Below are the code and all the weights of a small trained network. Each question names an input and a class and asks about switching units off, where a switched-off unit gives its printed mean instead of its output.

import numpy as np


def w(rows, s, z=0):
    codes = np.array(rows[::2]) - 128.0
    scale = np.full(codes.shape[1], s)
    scale[-1] = z or s
    return codes * scale


def norm(h):
    return h / np.sqrt((h * h).mean(-1, keepdims=True) + 1e-5)


def f(y):
    return np.maximum(y, 0)


def log_softmax(a):
    a = a - a.max(-1, keepdims=True)
    return a - np.log(np.exp(a).sum(-1, keepdims=True))


def net(x, mask):
    res = np.array(x, float).reshape(1, 5) / 4 @ E
    u = 0
    for l in range(4):
        y = f(norm(res) @ A[l][:, :-1].T + A[l][:, -1])
        res = res + np.where(mask[u : u + 6], y, B[l][:, -1]) @ B[l][:, :-1]
        u += 6
    return log_softmax(norm(res)[-1] @ U[:, :-1].T + U[:, -1])


A, B = {}, {}
E = w([
[171,75,51,140,116,139,89,142,140],'x0',
[67,63,112,106,64,180,165,191,78],'x1',
[164,160,99,129,74,233,76,106,6],'x2',
[231,15,164,62,253,126,163,28,111],'x3',
[156,55,172,90,81,76,98,186,133],'x4',
],0.0029)
A[0] = w([
[65,178,128,127,165,102,190,111,163,165],'L0N0',
[153,128,87,195,22,93,100,126,119,156],'L0N1',
[224,139,187,130,116,252,99,85,104,34],'L0N2',
[147,137,200,128,120,82,131,123,249,2],'L0N3',
[140,198,92,152,142,97,83,125,143,244],'L0N4',
[76,107,74,230,171,101,111,169,149,134],'L0N5',
],0.0039,0.00094)
B[0] = w([
[140,155,150,143,96,143,172,94,146,238],'L0N0',
[134,147,41,146,137,149,164,173,49,254],'L0N1',
[194,173,115,2,135,86,130,72,118,234],'L0N2',
[157,185,74,93,183,71,219,190,116,233],'L0N3',
[111,58,159,89,65,163,131,169,112,244],'L0N4',
[191,109,111,135,113,126,132,66,91,223],'L0N5',
],0.0049,0.0024)
A[1] = w([
[69,12,253,92,120,151,128,125,159,56],'L1N0',
[178,33,173,70,157,84,124,136,58,199],'L1N1',
[98,231,184,140,108,230,145,99,213,64],'L1N2',
[97,174,83,215,174,8,215,134,137,34],'L1N3',
[179,71,95,127,77,80,127,113,113,2],'L1N4',
[168,83,84,92,117,186,129,161,119,9],'L1N5',
],0.0037,0.00056)
B[1] = w([
[67,1,164,118,200,135,143,161,175,169],'L1N0',
[59,177,155,73,175,230,113,60,139,253],'L1N1',
[56,55,222,199,144,47,184,85,33,194],'L1N2',
[188,184,143,51,180,76,114,118,135,236],'L1N3',
[50,75,89,189,136,126,132,51,107,181],'L1N4',
[165,133,197,203,161,124,159,94,210,189],'L1N5',
],0.0045,0.0032)
A[2] = w([
[47,166,154,254,164,132,155,159,170,170],'L2N0',
[113,124,194,125,157,146,163,74,249,147],'L2N1',
[83,166,84,96,61,198,72,202,70,91],'L2N2',
[120,100,169,29,27,39,121,120,93,146],'L2N3',
[178,93,41,213,163,100,69,42,198,247],'L2N4',
[112,155,121,91,222,116,194,111,32,172],'L2N5',
],0.0037,0.0012)
B[2] = w([
[140,116,92,182,196,141,94,70,81,180],'L2N0',
[140,126,113,157,69,151,84,161,172,210],'L2N1',
[195,117,163,206,133,126,44,196,253,216],'L2N2',
[139,121,75,126,212,152,122,155,120,178],'L2N3',
[134,143,103,150,104,120,224,156,80,184],'L2N4',
[50,124,152,159,59,119,93,123,142,254],'L2N5',
],0.0055,0.0039)
A[3] = w([
[160,155,120,49,158,35,175,183,252,51],'L3N0',
[148,170,101,169,47,148,17,242,190,3],'L3N1',
[176,187,100,218,108,149,121,164,144,55],'L3N2',
[162,190,115,216,61,171,54,182,219,18],'L3N3',
[172,179,88,93,189,189,143,94,74,145],'L3N4',
[54,171,120,188,134,156,117,191,42,15],'L3N5',
],0.0039,0.0012)
B[3] = w([
[175,196,155,162,241,119,114,208,174,229],'L3N0',
[133,148,138,48,65,119,65,154,159,255],'L3N1',
[151,17,86,123,140,172,62,144,186,217],'L3N2',
[71,102,68,96,61,98,57,200,163,244],'L3N3',
[253,111,141,85,29,118,153,152,64,181],'L3N4',
[58,172,110,153,104,107,68,130,41,196],'L3N5',
],0.0059,0.0037)
U = w([
[106,149,194,195,114,52,201,48,152,21],'0',
[14,189,161,223,112,117,119,115,35,58],'1',
[41,1,204,101,192,213,175,109,229,121],'2',
[193,61,41,203,87,157,226,134,108,2],'3',
[243,134,187,13,91,194,142,25,58,181],'4',
[192,220,165,138,253,46,192,208,237,247],'5',
[107,112,77,132,28,142,5,236,191,204],'6',
],0.0069,0.0023)

Each question gives the input, the list of numbers given to net, and the class t.
The units are the neurons (one row each of A and B). Each row of codes is followed by its name. A weight is (code - 128) times the scale printed after its matrix; where a second scale follows, it is the last column's (A, B and U).
mask holds one flag per neuron, layer by layer. A switched-off neuron (its flag False) gives its mean, the last column of its row in B, instead of its output. The means were averaged over made-up inputs and are rounded, as every weight is.
A unit's drop is (log p(t) with every unit on - log p(t) with that unit switched off) / (log p(t) with every unit on - log p(t) with every unit switched off).
The circuit of an input: a set's keep is (log p(t) with only the set's units on - log p(t) with every unit switched off) / (log p(t) with every unit on - log p(t) with every unit switched off). Starting from the 12 units with the biggest drops (on a tie, the unit counted first), units are removed one at a time, each time the one whose removal leaves the highest keep (on an exact tie, the one counted first), for as long as the keep stays at least 0.8.
circuit, biggest first: the units of the circuit, biggest drop first
most important unit: the unit with the biggest drop
k most important neurons: the k neurons with the biggest drops, biggest first
top k neurons in layer l: the k neurons of layer l with the biggest drops, biggest first
drop when u is switched off: that unit's drop, to one decimal
input [-6,1,1,-4,-1], class 1: most important unit => L1N2
input [-8,4,0,2,0], class 2: 4 most important neurons => [L1N0, L0N1, L0N3, L2N4]
input [-2,-6,-3,-5,-4], class 0: circuit, biggest first => [L1N2, L0N0]
input [2,6,-6,1,-1], class 5: 4 most important neurons => [L0N4, L1N3, L3N0, L1N2]
input [-5,8,-7,1,4], class 5: circuit, biggest first => [L3N0, L0N3]
input [4,-2,-5,-3,-8], class 0: top 2 neurons in layer 3 => [L3N0, L3N3]
input [3,-8,-5,-8,-1], class 5: circuit, biggest first => [L1N3, L3N0]
input [-8,0,0,5,8], class 2: circuit, biggest first => [L1N1, L1N0]
input [0,-7,5,-1,-4], class 4: 2 most important neurons => [L0N2, L2N2]
input [-4,0,-1,6,-8], class 0: circuit, biggest first => [L2N5, L3N2, L2N3]
input [5,-5,-1,7,1], class 4: 3 most important neurons => [L2N2, L1N1, L3N4]
input [4,5,-8,4,-3], class 5: 4 most important neurons => [L3N0, L0N4, L1N3, L0N3]
input [-8,-7,3,-1,7], class 5: 2 most important neurons => [L0N3, L3N0]
input [8,-4,6,1,-3], class 4: most important neuron => [L0N2]
input [2,-8,-2,-6,-5], class 0: top 3 neurons in layer 3 => [L3N3, L3N1, L3N0]
input [2,7,3,2,1], class 4: top 2 neurons in layer 1 => [L1N5, L1N2]
input [8,6,-1,0,7], class 3: top 2 neurons in layer 0 => [L0N4, L0N1]
input [-7,2,-3,7,-7], class 0: top 2 neurons in layer 0 => [L0N4, L0N0]
input [8,-4,1,1,7], class 3: drop when L2N4 is switched off => 0.3
input [-5,5,1,-5,-7], class 1: most important neuron => [L1N2]
input [2,-8,5,1,2], class 4: drop when L0N1 is switched off => 0.0
input [2,-6,-2,-4,-5], class 0: top 3 neurons in layer 0 => [L0N5, L0N0, L0N3]
input [-2,-4,-3,1,-8], class 0: drop when L1N2 is switched off => 0.7
input [6,1,1,-1,-7], class 3: top 2 neurons in layer 1 => [L1N5, L1N1]
